Rows and roughly how far along a hidden order each lies, from 0 to 9
(in the rows, 100 means zero)
92 106 92 100 98 104 108 80 97 99 90 102 111 103 100 108 98 80 90 97 95 135 99 108 105 96 99 102 90 100 120 107 104 102 104 103 110 94 97 107 104 114 110 101 102 96 99 104 114 93 106 101 111 98 136 95 98 102 97 102 81 107 101 98 98 128 105 99 96 100 83 102 95 93 96 97 102 111 78 93 91 101 105 93 100 98 115 100 101 108 100 95 89 100 93 101 99 101 104 80 103 106 96 99 95 101 94 108 96 105 103 101 93 96 99 101 100 104 100
1
69 126 65 111 88 120 101 43 88 100 75 97 141 68 96 85 94 66 103 72 102 132 100 89 112 122 105 108 47 127 76 113 93 109 110 91 0 99 100 115 101 125 106 116 130 87 102 109 131 89 110 95 110 90 138 66 74 100 109 102 94 104 103 98 95 116 82 115 87 89 82 115 122 119 89 94 101 102 78 75 105 108 114 112 99 88 125 97 102 107 81 129 66 91 81 95 97 97 103 88 116 126 110 103 110 96 94 78 79 129 160 103 76 94 97 89 121 116 93
4
56 137 55 130 87 121 102 6 86 94 84 95 146 83 96 129 94 36 87 99 99 179 92 85 127 113 99 122 21 127 102 128 109 115 119 79 111 85 89 113 108 126 129 94 129 73 98 108 168 75 122 96 135 100 114 59 70 97 107 105 47 118 108 96 93 182 102 105 83 93 89 118 98 100 89 90 107 114 28 81 94 112 98 95 102 80 149 99 110 131 63 117 56 86 68 84 96 108 113 24 126 135 101 97 97 104 82 116 66 140 174 78 70 104 93 90 102 115 92
0
86 106 88 105 97 105 105 74 99 105 91 103 110 103 101 111 90 71 88 99 93 144 98 103 111 97 98 104 84 101 125 108 106 104 105 100 106 89 98 105 102 111 115 98 100 94 97 106 117 92 102 102 121 97 143 94 101 102 96 101 72 106 102 100 97 133 103 100 95 99 84 104 88 90 94 96 102 110 73 92 86 103 103 90 101 97 119 100 101 114 94 92 85 98 90 100 100 104 107 67 108 108 95 98 95 101 93 117 93 107 114 99 94 97 99 102 100 107 100
4
65 126 61 117 87 119 108 38 91 106 74 98 132 61 97 66 114 67 110 63 100 115 100 80 115 130 107 105 42 130 56 105 91 110 105 92 101 101 104 113 94 115 103 119 131 91 101 107 123 94 101 96 111 97 136 65 75 101 108 101 95 97 104 101 94 108 68 118 89 86 78 116 123 123 88 97 99 122 91 79 108 110 120 121 100 88 119 98 101 109 82 134 63 93 83 99 98 97 103 91 117 122 115 103 116 93 98 74 80 128 156 100 78 91 98 89 132 117 92
6
89 104 90 104 97 103 111 75 99 100 94 102 104 104 100 106 89 77 92 95 95 138 98 100 107 99 98 103 87 101 116 104 106 103 103 100 73 92 99 103 101 106 111 99 100 97 98 103 112 94 101 101 115 98 126 96 101 101 98 100 79 103 101 100 98 127 100 101 97 99 85 103 91 92 95 98 101 95 76 94 91 103 104 92 101 97 115 100 101 111 95 95 90 99 93 99 100 104 105 76 109 105 97 98 97 101 95 112 94 104 110 99 94 96 99 100 102 105 100
8
98 101 98 99 100 102 96 97 99 95 96 100 107 102 100 106 91 93 96 92 99 124 100 103 101 96 100 100 97 100 108 103 100 100 102 102 18 98 100 103 102 107 110 100 100 98 100 103 102 97 100 101 102 96 119 98 101 101 98 100 94 103 100 99 100 110 104 100 99 100 84 100 99 98 99 99 101 103 92 96 97 100 112 97 100 100 107 100 100 101 99 98 96 97 98 101 100 100 101 95 102 101 98 100 98 101 97 103 99 101 101 101 97 93 100 100 99 102 100
0
106 116 103 109 100 102 103 98 89 53 122 86 124 106 95 160 97 118 103 101 116 130 96 101 86 94 99 117 85 106 90 122 101 101 113 80 131 104 85 97 116 108 97 75 123 78 105 93 127 87 128 93 86 96 0 87 73 91 114 105 108 124 102 94 102 129 136 87 96 106 84 101 115 109 110 96 107 104 91 109 123 98 100 99 100 90 110 99 112 96 78 119 107 89 91 78 94 107 98 87 99 115 98 102 92 110 93 98 93 112 118 74 93 95 93 90 66 86 96
2
96 102 100 102 99 101 103 91 100 94 98 101 102 101 100 103 93 91 96 93 97 126 99 100 104 99 99 101 97 101 105 101 102 101 101 100 200 97 99 101 100 103 105 98 100 99 99 104 99 98 102 101 105 101 110 98 101 101 99 101 90 102 100 100 99 108 99 99 98 99 80 101 96 96 99 99 101 89 91 97 96 101 103 97 100 100 106 100 100 104 99 97 96 100 98 100 100 100 102 91 102 101 99 99 99 100 98 106 97 100 103 99 96 93 100 101 99 102 100
5
96 124 93 124 98 106 109 71 87 50 123 84 126 101 94 161 86 110 104 100 119 138 93 87 96 101 99 124 63 116 74 124 103 105 116 70 64 102 80 95 114 103 103 72 131 72 104 87 142 86 134 91 93 103 0 77 68 88 117 104 98 124 104 96 101 134 131 90 93 103 85 106 115 112 109 95 107 89 83 110 120 102 97 101 101 84 116 99 117 103 63 125 98 87 85 70 95 106 101 70 107 121 101 100 93 111 94 104 84 121 140 66 88 96 93 87 68 94 93
1
87 106 101 90 97 96 109 196 100 121 92 92 59 124 89 84 104 28 82 88 71 132 103 155 150 48 106 86 14 82 138 102 117 90 101 117 88 95 84 106 113 76 105 121 14 97 103 47 123 109 127 106 61 181 145 102 95 87 71 66 68 142 98 89 107 135 157 57 104 95 85 95 103 125 94 95 97 111 77 58 82 99 157 70 93 94 135 103 73 128 124 107 70 51 96 81 98 79 111 104 116 122 94 103 100 106 84 61 59 120 157 125 85 95 110 75 77 119 99
6
71 133 65 112 88 120 109 45 86 92 76 93 148 65 94 93 121 73 107 70 106 129 101 87 109 127 107 113 40 131 62 116 89 109 111 89 162 103 98 115 103 126 101 113 135 85 104 107 130 88 110 93 103 89 116 62 67 98 113 104 100 109 104 97 95 119 85 112 87 89 82 115 130 126 91 93 102 111 84 77 113 107 118 118 99 86 125 97 104 106 77 138 63 87 81 93 96 96 100 93 114 129 112 105 111 97 93 69 78 132 167 100 75 94 95 86 122 113 92
3
95 104 97 95 99 103 105 99 98 99 93 102 113 104 100 108 112 84 92 96 95 132 100 105 103 94 99 101 94 100 120 106 102 102 103 103 109 95 98 106 104 112 107 100 101 95 99 104 109 95 100 101 108 93 135 96 101 102 99 101 86 108 100 98 99 122 106 98 97 100 83 101 97 93 97 97 102 109 85 91 93 100 110 95 100 101 111 100 101 105 101 95 92 99 95 102 99 100 103 87 101 102 96 100 96 101 96 103 96 103 101 103 94 95 99 100 101 104 101
5
89 126 87 119 95 110 100 65 87 62 109 87 134 90 94 144 81 97 102 94 115 139 95 90 100 105 101 119 53 116 78 122 100 106 115 77 161 101 86 103 112 111 104 85 132 75 104 96 140 85 127 92 97 97 21 73 65 92 114 104 96 120 104 96 98 138 120 97 92 100 83 109 117 115 104 95 106 111 80 97 119 103 102 104 100 85 120 98 112 106 70 127 91 87 83 77 95 103 101 74 110 123 108 101 97 107 90 97 82 123 145 75 84 96 93 88 83 96 93
0
50 138 47 123 83 126 108 4 87 110 65 98 152 59 96 80 92 37 99 70 100 151 98 81 123 130 105 112 20 135 73 118 97 115 113 88 153 92 101 120 98 129 116 118 135 81 100 114 147 83 107 96 125 96 164 53 68 101 110 102 68 105 106 98 91 147 71 119 82 84 85 122 116 117 82 92 102 130 55 68 98 113 114 112 100 82 140 97 105 121 71 132 44 89 72 96 97 100 109 59 126 135 112 101 112 95 90 85 66 141 191 101 66 98 96 88 132 125 91
4
97 103 97 97 100 103 105 94 98 98 93 100 108 102 101 106 103 90 95 94 98 126 100 107 100 95 99 101 97 100 113 105 101 101 102 100 37 97 102 105 103 109 104 100 99 97 100 103 105 96 101 101 104 96 127 97 100 101 100 101 91 105 100 98 99 116 103 99 98 100 82 101 99 96 98 98 102 114 88 94 96 99 110 96 100 101 108 99 100 103 101 98 96 100 96 99 99 100 102 92 101 103 97 100 98 101 97 102 98 102 101 102 96 94 100 99 100 102 100
6
67 123 68 109 90 117 109 45 91 108 72 100 136 72 98 82 106 55 99 75 97 134 100 93 113 117 104 105 56 122 89 110 96 109 108 97 200 95 102 116 99 119 110 116 118 90 100 112 127 91 102 98 119 91 161 71 83 102 104 102 83 104 103 99 94 129 82 109 88 90 83 114 112 110 88 94 101 108 70 74 97 107 114 108 100 91 125 98 100 112 86 120 64 93 82 100 98 98 106 82 115 123 107 102 109 95 94 86 81 122 151 107 77 95 98 93 124 117 95
6
86 104 97 96 97 97 109 168 101 120 95 95 63 121 91 84 98 38 85 88 75 133 101 143 147 57 104 89 18 86 129 100 118 93 101 112 104 94 86 102 109 74 107 118 22 97 102 51 126 108 123 105 71 174 130 100 97 88 74 69 67 135 99 90 106 132 148 64 103 95 84 96 97 120 94 96 97 117 76 65 83 101 150 74 95 94 133 103 78 126 117 106 73 60 95 82 99 83 111 100 117 118 95 101 101 105 86 72 64 118 155 117 88 95 109 79 81 118 99
4
91 106 88 105 97 104 110 74 98 102 91 102 112 102 100 108 92 77 89 98 96 144 98 102 109 98 98 105 85 101 121 107 106 104 106 100 101 91 97 105 102 110 114 98 98 94 97 106 117 92 100 102 118 97 138 93 100 102 90 101 74 98 102 99 98 131 99 106 96 99 85 104 89 90 95 97 102 114 70 92 90 103 102 91 101 98 118 100 101 113 94 93 87 98 91 99 100 105 107 70 108 108 96 98 96 101 93 114 92 106 112 97 92 97 98 100 100 106 100
9
85 106 99 99 97 97 103 175 102 119 98 94 57 119 91 81 105 40 86 87 74 132 100 138 149 60 104 90 19 83 126 100 117 93 100 112 139 94 86 100 108 71 107 116 27 96 101 51 124 108 123 105 72 177 121 101 97 87 74 70 67 132 99 91 105 130 143 66 104 95 82 97 97 121 94 97 96 103 80 69 83 101 151 75 95 94 129 103 78 128 116 106 73 54 94 82 99 84 112 96 118 120 96 101 103 105 86 74 62 120 155 113 86 95 109 80 82 117 99
5
100 125 95 128 99 104 108 71 87 48 133 82 120 103 94 172 96 120 105 106 122 140 90 85 97 99 97 126 60 114 74 125 106 105 117 65 41 101 80 91 116 91 104 65 128 67 104 87 142 84 141 90 93 106 0 77 64 86 116 104 97 124 106 96 102 138 140 86 94 106 84 105 111 108 112 97 109 107 81 117 127 102 94 99 101 82 115 100 118 104 60 124 103 87 84 64 95 108 101 61 107 118 100 99 91 113 92 114 83 121 138 57 90 96 90 88 60 86 93
0
84 104 96 107 97 96 105 166 104 118 102 94 53 117 92 71 101 40 89 85 72 129 99 129 154 66 104 91 14 88 114 95 119 94 98 106 111 93 88 96 104 62 106 116 28 97 101 49 123 110 122 105 73 184 104 102 97 86 74 69 65 129 100 94 105 119 138 66 105 93 81 99 93 121 95 99 96 97 82 74 83 104 151 76 96 92 126 104 78 130 112 106 75 61 96 78 100 86 112 91 121 114 98 99 103 105 88 80 59 117 158 110 90 93 109 80 84 119 98
7
81 106 93 104 97 98 102 145 101 117 96 95 65 116 93 87 128 40 86 89 75 137 99 129 147 70 102 94 28 90 126 100 117 96 102 108 59 92 89 100 106 77 111 113 39 96 100 62 128 105 119 104 84 164 121 98 98 90 77 75 62 127 101 94 103 130 134 72 102 95 81 98 90 112 94 97 97 116 73 73 81 104 140 77 97 92 134 103 82 129 109 103 73 66 93 83 99 89 112 82 119 116 96 99 101 104 88 87 65 117 145 109 89 96 107 83 86 117 99
6
